Below is a small trained network, with its code and all its weights. Each question gives an input and a class and asks what happens when units are switched off, that is, made to give their printed mean instead of their output.

import numpy as np


def w(rows, s, z=0):
    codes = np.array(rows[::2]) - 128.0
    scale = np.full(codes.shape[1], s)
    scale[-1] = z or s
    return codes * scale


def norm(h):
    return h / np.sqrt((h * h).mean(-1, keepdims=True) + 1e-5)


def f(y):
    return np.maximum(y, 0)


def log_softmax(a):
    a = a - a.max(-1, keepdims=True)
    return a - np.log(np.exp(a).sum(-1, keepdims=True))


def net(x, mask):
    res = np.array(x, float).reshape(1, 8) / 4 @ E
    u = 0
    for l in range(3):
        y = f(norm(res) @ A[l][:, :-1].T + A[l][:, -1])
        res = res + np.where(mask[u : u + 10], y, B[l][:, -1]) @ B[l][:, :-1]
        u += 10
    return log_softmax(norm(res)[-1] @ U[:, :-1].T + U[:, -1])


A, B = {}, {}
E = w([
[128,130,129,130],'x0',
[128,128,130,127],'x1',
[39,211,78,149],'x2',
[128,127,125,130],'x3',
[128,128,126,128],'x4',
[53,126,183,3],'x5',
[200,212,107,4],'x6',
[128,126,124,129],'x7',
],0.0059)
A[0] = w([
[145,254,105,237,84],'L0N0',
[105,128,206,104,111],'L0N1',
[21,68,80,171,123],'L0N2',
[76,181,32,105,62],'L0N3',
[88,7,151,178,148],'L0N4',
[207,190,175,139,106],'L0N5',
[181,112,122,131,254],'L0N6',
[162,30,168,91,79],'L0N7',
[79,64,156,196,10],'L0N8',
[79,135,122,170,101],'L0N9',
],0.0094,0.0038)
B[0] = w([
[137,45,63,107,230],'L0N0',
[106,55,89,142,171],'L0N1',
[98,141,180,211,234],'L0N2',
[49,133,141,54,181],'L0N3',
[43,40,124,35,255],'L0N4',
[174,131,75,173,179],'L0N5',
[173,150,255,163,226],'L0N6',
[97,113,20,93,194],'L0N7',
[236,191,134,73,195],'L0N8',
[158,179,106,163,177],'L0N9',
],0.0073,0.0059)
A[1] = w([
[125,128,26,45,112],'L1N0',
[134,181,46,68,180],'L1N1',
[141,105,60,225,150],'L1N2',
[99,135,122,168,88],'L1N3',
[44,227,194,61,170],'L1N4',
[138,88,183,142,4],'L1N5',
[195,62,180,81,97],'L1N6',
[125,85,74,233,120],'L1N7',
[186,229,2,89,18],'L1N8',
[190,120,95,113,93],'L1N9',
],0.0099,0.0024)
B[1] = w([
[113,91,156,76,231],'L1N0',
[176,92,177,44,210],'L1N1',
[60,142,151,72,246],'L1N2',
[139,153,164,129,162],'L1N3',
[118,138,137,218,238],'L1N4',
[164,114,129,58,162],'L1N5',
[137,83,184,184,254],'L1N6',
[141,154,142,2,253],'L1N7',
[33,48,67,161,197],'L1N8',
[131,136,76,165,188],'L1N9',
],0.0084,0.0049)
A[2] = w([
[67,66,183,94,113],'L2N0',
[121,183,186,46,140],'L2N1',
[177,79,220,161,15],'L2N2',
[74,239,162,80,208],'L2N3',
[113,105,63,174,8],'L2N4',
[242,171,111,219,53],'L2N5',
[142,39,151,191,59],'L2N6',
[89,136,155,246,45],'L2N7',
[254,168,104,155,99],'L2N8',
[217,98,180,108,162],'L2N9',
],0.0091,0.0019)
B[2] = w([
[140,167,128,120,254],'L2N0',
[181,226,82,231,178],'L2N1',
[211,173,145,74,187],'L2N2',
[190,197,91,138,180],'L2N3',
[80,127,114,132,131],'L2N4',
[75,82,1,247,151],'L2N5',
[176,195,58,105,184],'L2N6',
[97,16,161,205,151],'L2N7',
[57,183,6,197,154],'L2N8',
[191,112,165,238,201],'L2N9',
],0.0071,0.0086)
U = w([
[214,114,213,97,171],'0',
[74,66,146,35,240],'1',
[90,253,124,82,167],'2',
[39,140,184,201,42],'3',
[167,137,85,209,3],'4',
],0.019,0.0025)

Each question gives the input, the list of numbers given to net, and the class t.
The units are the neurons (one row each of A and B). Each row of codes is followed by its name. A weight is (code - 128) times the scale printed after its matrix; where a second scale follows, it is the last column's (A, B and U).
mask holds one flag per neuron, layer by layer. A switched-off neuron (its flag False) gives its mean, the last column of its row in B, instead of its output. The means were averaged over made-up inputs and are rounded, as every weight is.
A unit's drop is (log p(t) with every unit on - log p(t) with that unit switched off) / (log p(t) with every unit on - log p(t) with every unit switched off).
The circuit of an input: a set's keep is (log p(t) with only the set's units on - log p(t) with every unit switched off) / (log p(t) with every unit on - log p(t) with every unit switched off). Starting from the 12 units with the biggest drops (on a tie, the unit counted first), units are removed one at a time, each time the one whose removal leaves the highest keep (on an exact tie, the one counted first), for as long as the keep stays at least 0.8.
circuit, biggest first: the units of the circuit, biggest drop first
most important unit: the unit with the biggest drop
top k neurons: the k neurons with the biggest drops, biggest first
top k neurons in layer l: the k neurons of layer l with the biggest drops, biggest first
drop when u is switched off: that unit's drop, to one decimal
input [-8,-1,-8,0,6,4,-3,2], class 1: circuit, biggest first => (L0N7)
input [0,-1,7,7,7,0,-7,-2], class 2: circuit, biggest first => (L1N7; L0N8)
input [-3,5,7,6,8,-1,-7,8], class 2: circuit, biggest first => (L1N7; L0N8)
input [5,8,2,3,8,-7,-7,1], class 2: top 2 neurons => (L1N7; L1N2)
input [4,-4,1,-6,-7,7,2,7], class 2: top 3 neurons => (L0N0; L0N6; L0N8)
input [7,8,-1,6,3,8,2,8], class 0: top 3 neurons in layer 0 => (L0N4; L0N2; L0N0)
input [-5,-5,1,-6,-7,5,1,-1], class 2: top 3 neurons => (L0N2; L0N6; L0N0)
input [4,8,1,4,-1,-1,-3,4], class 2: top 2 neurons in layer 1 => (L1N1; L1N6)
input [-8,5,0,8,-5,-8,-7,4], class 0: top 3 neurons => (L0N8; L1N8; L0N7)
input [7,4,1,6,6,-2,-6,7], class 2: top 2 neurons => (L0N2; L0N8)
input [-1,-8,-2,8,7,0,-5,-8], class 0: top 2 neurons => (L0N8; L1N8)
input [6,-6,7,4,8,2,-1,0], class 3: top 2 neurons => (L0N3; L1N4)
input [5,-7,-8,-6,5,0,7,-2], class 4: top 2 neurons in layer 0 => (L0N4; L0N6)
input [-7,5,6,7,3,-1,2,-4], class 1: most important unit => L0N0
input [7,-3,-1,-7,5,0,7,1], class 4: top 4 neurons in layer 1 => (L1N2; L1N9; L1N7; L1N0)
input [8,1,0,-7,-5,-7,0,8], class 0: top 4 neurons => (L1N2; L1N7; L0N6; L0N8)
input [4,-3,7,1,4,6,0,-7], class 3: top 2 neurons => (L1N4; L1N7)
input [-2,6,8,-1,-4,-1,-3,1], class 2: top 2 neurons in layer 0 => (L0N0; L0N6)
input [3,-3,2,5,-2,0,2,-8], class 1: top 3 neurons => (L0N6; L0N2; L1N8)
input [7,6,5,3,1,8,-2,-2], class 3: circuit, biggest first => (L1N4)
input [2,-5,-6,6,4,0,6,-8], class 4: top 2 neurons => (L0N4; L0N6)
input [6,-3,-4,4,-3,1,-1,0], class 1: top 2 neurons => (L0N7; L0N4)
input [6,-6,1,-3,-2,4,-3,-7], class 3: top 2 neurons in layer 0 => (L0N0; L0N2)
input [-7,-1,3,-4,7,-8,-8,7], class 2: top 2 neurons => (L1N7; L0N8)
input [1,3,5,-5,0,-3,8,-3], class 1: drop when L1N8 is switched off => 0.7
input [8,-4,-4,3,-7,-3,-5,-7], class 0: drop when L2N1 is switched off => 0.0
input [5,1,-1,2,-6,-6,7,-2], class 4: drop when L0N6 is switched off => 0.7
input [-7,-7,3,-5,8,-1,4,3], class 1: most important unit => L1N8
input [-2,-5,8,-1,6,-5,-6,-5], class 2: drop when L1N7 is switched off => 0.9
